Below are the code and all the weights of a small trained network. Each question names an input and a class and asks about switching units off, where a switched-off unit gives its printed mean instead of its output.

import numpy as np


def w(rows, s, z=0):
    codes = np.array(rows[::2]) - 128.0
    scale = np.full(codes.shape[1], s)
    scale[-1] = z or s
    return codes * scale


def norm(h):
    return h / np.sqrt((h * h).mean(-1, keepdims=True) + 1e-5)


def f(y):
    return y / 2 * (1 + np.tanh(0.7978845608 * (y + 0.044715 * y**3)))


def log_softmax(a):
    a = a - a.max(-1, keepdims=True)
    return a - np.log(np.exp(a).sum(-1, keepdims=True))


def net(x, mask):
    res = np.array(x, float).reshape(1, 5) / 4 @ E
    u = 0
    for l in range(3):
        y = f(norm(res) @ A[l][:, :-1].T + A[l][:, -1])
        res = res + np.where(mask[u : u + 6], y, B[l][:, -1]) @ B[l][:, :-1]
        u += 6
    return log_softmax(norm(res)[-1] @ U[:, :-1].T + U[:, -1])


A, B = {}, {}
E = w([
[84,169,139,121,85,136],'x0',
[98,133,64,121,135,69],'x1',
[177,118,73,254,12,162],'x2',
[112,93,58,122,157,99],'x3',
[200,55,141,26,70,93],'x4',
],0.008)
A[0] = w([
[229,11,115,58,34,122,133],'L0N1',
[43,166,198,102,153,88,145],'L0N2',
[31,145,199,254,182,161,253],'L0N3',
[72,96,181,85,63,151,90],'L0N4',
[200,153,84,198,55,159,175],'L0N5',
[137,74,61,119,96,115,119],'L0N6',
],0.0077,0.0049)
B[0] = w([
[99,173,113,123,100,41,254],'L0N1',
[155,105,111,92,188,207,174],'L0N2',
[92,78,128,161,155,117,246],'L0N3',
[76,55,74,132,150,11,141],'L0N4',
[155,126,1,149,127,113,238],'L0N5',
[137,145,166,121,126,170,153],'L0N6',
],0.0086,0.0077)
A[1] = w([
[112,166,114,153,141,43,236],'L1N1',
[57,92,133,83,163,134,217],'L1N2',
[120,67,213,165,173,34,137],'L1N3',
[129,147,105,188,196,175,254],'L1N4',
[122,138,71,250,47,96,138],'L1N5',
[61,170,101,172,112,160,114],'L1N6',
],0.011,0.0034)
B[1] = w([
[115,151,216,142,162,187,190],'L1N1',
[105,201,165,103,93,100,177],'L1N2',
[39,158,166,82,125,148,156],'L1N3',
[73,242,112,178,183,229,192],'L1N4',
[210,2,136,141,129,153,249],'L1N5',
[202,99,127,124,187,152,159],'L1N6',
],0.0087,0.013)
A[2] = w([
[114,149,207,240,119,108,46],'L2N1',
[238,79,137,135,81,31,12],'L2N2',
[105,31,214,155,21,134,86],'L2N3',
[208,29,106,114,26,58,21],'L2N4',
[135,40,135,1,53,119,252],'L2N5',
[166,110,146,41,184,50,185],'L2N6',
],0.0075,0.0027)
B[2] = w([
[155,132,103,74,123,138,131],'L2N1',
[87,181,62,146,64,152,213],'L2N2',
[139,190,68,107,177,98,175],'L2N3',
[130,246,75,118,105,75,245],'L2N4',
[132,70,158,99,88,119,254],'L2N5',
[148,62,176,160,92,126,202],'L2N6',
],0.012,0.0056)
U = w([
[64,192,174,134,230,180,28],'0',
[122,88,223,51,78,64,254],'1',
[186,65,103,227,175,206,204],'2',
[193,107,76,132,8,62,46],'3',
],0.016,0.00068)

Each question gives the input, the list of numbers given to net, and the class t.
The units are the neurons (one row each of A and B). Each row of codes is followed by its name. A weight is (code - 128) times the scale printed after its matrix; where a second scale follows, it is the last column's (A, B and U).
mask holds one flag per neuron, layer by layer. A switched-off neuron (its flag False) gives its mean, the last column of its row in B, instead of its output. The means were averaged over made-up inputs and are rounded, as every weight is.
A unit's drop is (log p(t) with every unit on - log p(t) with that unit switched off) / (log p(t) with every unit on - log p(t) with every unit switched off).
The circuit of an input: a set's keep is (log p(t) with only the set's units on - log p(t) with every unit switched off) / (log p(t) with every unit on - log p(t) with every unit switched off). Starting from the 12 units with the biggest drops (on a tie, the unit counted first), units are removed one at a time, each time the one whose removal leaves the highest keep (on an exact tie, the one counted first), for as long as the keep stays at least 0.8.
circuit, biggest first: the units of the circuit, biggest drop first
top k neurons: the k neurons with the biggest drops, biggest first
top k neurons in layer l: the k neurons of layer l with the biggest drops, biggest first
drop of u: that unit's drop, to one decimal
input [5,-8,-4,-2,1], class 1: circuit, biggest first	[L1N4]
input [-5,-7,-3,-4,1], class 1: circuit, biggest first	[L1N4 L0N5]
input [-4,-5,0,-2,6], class 1: top 3 neurons	[L0N5 L1N5 L0N1]
input [-1,-3,0,4,2], class 1: circuit, biggest first	[L0N5 L1N4]
input [-5,2,-1,-5,4], class 1: top 2 neurons	[L1N4 L0N5]
input [-7,-2,-1,-7,2], class 1: top 2 neurons	[L1N4 L0N3]
input [-8,7,-1,7,4], class 1: top 2 neurons	[L0N5 L1N5]
input [4,7,-7,-5,1], class 1: top 2 neurons in layer 0	[L0N5 L0N3]
input [-7,-7,-8,8,1], class 1: top 2 neurons in layer 1	[L1N4 L1N1]
input [-4,-7,0,7,0], class 0: drop of L0N5	0.8
input [-8,-5,-1,-5,2], class 1: drop of L1N4	0.6
input [-3,5,0,2,-2], class 0: drop of L0N5	0.7
